Below are the code and all the weights of a small trained network. Each question names an input and a target symbol and asks about switching units off, where a switched-off unit gives its printed mean instead of its output.

import numpy as np


def w(rows, s, z=0):
    codes = np.array(rows[::2]) - 128.0
    scale = np.full(codes.shape[1], s)
    scale[-1] = z or s
    return codes * scale


def f(y):
    return np.maximum(y, 0)


def softmax(a):
    e = np.exp(a - a.max(-1, keepdims=True))
    return e / e.sum(-1, keepdims=True)


def log_softmax(a):
    a = a - a.max(-1, keepdims=True)
    return a - np.log(np.exp(a).sum(-1, keepdims=True))


def net(x, mask):
    ids = ['ΓΣαβζηθμξφω'.index(c) for c in x.split()]
    T = len(ids)
    res = E[ids] + P[:T]
    u = 0
    for l in range(2):
        r = res
        for j in range(2):
            rows = slice(2 * j, 2 * j + 2)
            q, k, v = (r @ M[l][rows].T for M in (Q, K, V))
            z = softmax(np.where(np.tri(T) > 0, q @ k.T / 2**0.5, -1e9)) @ v
            o = O[l][rows]
            res = res + np.where(mask[u + j], z, o[:, -1]) @ o[:, :-1]
        u += 2
        y = f(res @ A[l][:, :-1].T + A[l][:, -1])
        res = res + np.where(mask[u : u + 8], y, B[l][:, -1]) @ B[l][:, :-1]
        u += 8
    return log_softmax(res[-1] @ U[:, :-1].T + U[:, -1])


Q, K, V, O, A, B = {}, {}, {}, {}, {}, {}
E = w([
[227,100,130,74],'Γ',
[79,193,123,57],'Σ',
[113,164,157,196],'α',
[151,91,6,99],'β',
[170,130,124,199],'ζ',
[79,83,106,174],'η',
[187,204,139,34],'θ',
[129,44,248,82],'μ',
[52,159,149,116],'ξ',
[134,140,247,160],'φ',
[79,143,185,201],'ω',
],0.022)
P = w([
[158,2,125,135],'0',
[81,15,58,114],'1',
[90,54,88,112],'2',
[104,85,111,121],'3',
[86,127,109,92],'4',
[67,165,46,84],'5',
],0.0031)
Q[0] = w([
[169,135,83,101],'0.h0',
[203,149,117,90],'0.h0',
[143,10,30,118],'0.h1',
[157,170,130,69],'0.h1',
],0.013)
K[0] = w([
[78,90,114,97],'0.h0',
[197,48,189,31],'0.h0',
[255,236,39,185],'0.h1',
[149,146,204,98],'0.h1',
],0.0077)
V[0] = w([
[155,181,51,56],'0.h0',
[105,103,191,134],'0.h0',
[117,253,46,252],'0.h1',
[224,91,150,150],'0.h1',
],0.0059)
O[0] = w([
[179,133,199,98,93],'0.h0',
[64,127,251,156,163],'0.h0',
[122,149,175,109,3],'0.h1',
[160,126,102,97,121],'0.h1',
],0.012,0.0047)
A[0] = w([
[73,6,194,130,92],'0.n0',
[107,144,34,80,80],'0.n1',
[114,78,103,83,211],'0.n2',
[71,228,12,119,168],'0.n3',
[135,205,150,57,1],'0.n4',
[90,197,187,167,90],'0.n5',
[171,243,142,33,144],'0.n6',
[128,254,144,184,43],'0.n7',
],0.0077,0.0032)
B[0] = w([
[67,117,99,135,251],'0.n0',
[110,107,122,162,192],'0.n1',
[45,2,110,38,203],'0.n2',
[166,115,219,98,249],'0.n3',
[215,159,150,107,187],'0.n4',
[137,216,113,90,221],'0.n5',
[163,88,143,133,254],'0.n6',
[84,45,62,197,183],'0.n7',
],0.0083,0.0055)
Q[1] = w([
[133,125,80,250],'1.h0',
[97,108,135,193],'1.h0',
[93,85,144,165],'1.h1',
[113,133,88,163],'1.h1',
],0.015)
K[1] = w([
[209,195,13,198],'1.h0',
[26,245,36,162],'1.h0',
[137,108,133,149],'1.h1',
[128,1,245,203],'1.h1',
],0.0083)
V[1] = w([
[154,131,72,65],'1.h0',
[149,97,131,142],'1.h0',
[144,184,10,142],'1.h1',
[128,120,105,137],'1.h1',
],0.011)
O[1] = w([
[118,87,157,22,82],'1.h0',
[143,115,160,254,135],'1.h0',
[144,229,67,143,1],'1.h1',
[105,84,134,59,120],'1.h1',
],0.0081,0.0084)
A[1] = w([
[117,127,110,190,103],'1.n0',
[6,129,150,20,160],'1.n1',
[146,208,113,193,183],'1.n2',
[102,84,65,162,84],'1.n3',
[96,101,78,148,255],'1.n4',
[165,78,85,111,75],'1.n5',
[51,107,138,145,189],'1.n6',
[73,156,69,114,151],'1.n7',
],0.012,0.0033)
B[1] = w([
[158,100,25,67,184],'1.n0',
[202,115,64,141,249],'1.n1',
[72,48,82,239,179],'1.n2',
[110,159,84,8,186],'1.n3',
[145,191,118,89,195],'1.n4',
[1,146,194,229,170],'1.n5',
[105,234,200,164,230],'1.n6',
[156,197,151,40,154],'1.n7',
],0.0088,0.016)
U = w([
[49,36,40,90,39],'Γ',
[68,157,231,254,136],'Σ',
[192,253,157,185,135],'α',
[161,75,37,206,191],'β',
[201,112,55,97,232],'ζ',
[101,130,65,206,156],'η',
[46,35,185,178,49],'θ',
[34,124,154,118,224],'μ',
[140,163,235,147,121],'ξ',
[57,183,99,166,47],'φ',
[103,173,45,67,3],'ω',
],0.008,0.0054)

Each question gives the input, a string of symbols that net reads in full, and the target symbol t.
The units are the heads (2 rows each of Q, K, V and O) and the neurons (one row each of A and B). Each row of codes is followed by its name. A weight is (code - 128) times the scale printed after its matrix; where a second scale follows, it is the last column's (O, A, B and U).
mask holds one flag per unit, layer by layer, with each layer's heads first. A switched-off unit (its flag False) gives its mean, the last column of its rows in O or B, instead of its output. The means were averaged over made-up inputs and are rounded, as every weight is.
A unit's drop is (log p(t) with every unit on - log p(t) with that unit switched off) / (log p(t) with every unit on - log p(t) with every unit switched off).
unit that matters most: the unit with the biggest drop
k most important neurons: the k neurons with the biggest drops, biggest first
k most important neurons of layer l: the k neurons of layer l with the biggest drops, biggest first
which heads matter: for each layer, one digit per head in row order, 1 if its drop is at least 0.15 and else 0, layers parted by /
drop of u: that unit's drop, to one decimal
input φ Γ ξ ω, target φ: unit that matters most : 1.n0
input ω ξ ζ α, target η: 3 most important neurons : (1.n2 1.n0 0.n2)
input β μ ξ η, target μ: which heads matter : 00 / 01
input Σ ξ μ μ φ β, target μ: 2 most important neurons : (1.n3 1.n6)
input φ θ β, target Γ: which heads matter : 10 / 10
input μ ξ η, target μ: 4 most important neurons : (1.n6 1.n3 0.n5 0.n2)
input η β ω, target φ: 2 most important neurons : (1.n2 1.n6)
input ξ Σ Σ, target ζ: 3 most important neurons of layer 1 : (1.n1 1.n6 1.n5)
input Σ η Σ α, target η: which heads matter : 00 / 10
input ζ Σ Γ, target θ: which heads matter : 00 / 00
input ξ φ η Σ, target ζ: 2 most important neurons : (0.n3 1.n1)
input ζ Σ ξ, target α: which heads matter : 01 / 00
input η θ β β Σ η, target ω: drop of 0.n7 : -0.1
input φ θ φ Σ ξ ξ, target α: drop of 0.h1 : 0.1
input Σ μ ζ, target Σ: drop of 0.h1 : 0.2
input θ Σ ζ ζ θ θ, target ξ: unit that matters most : 0.n6
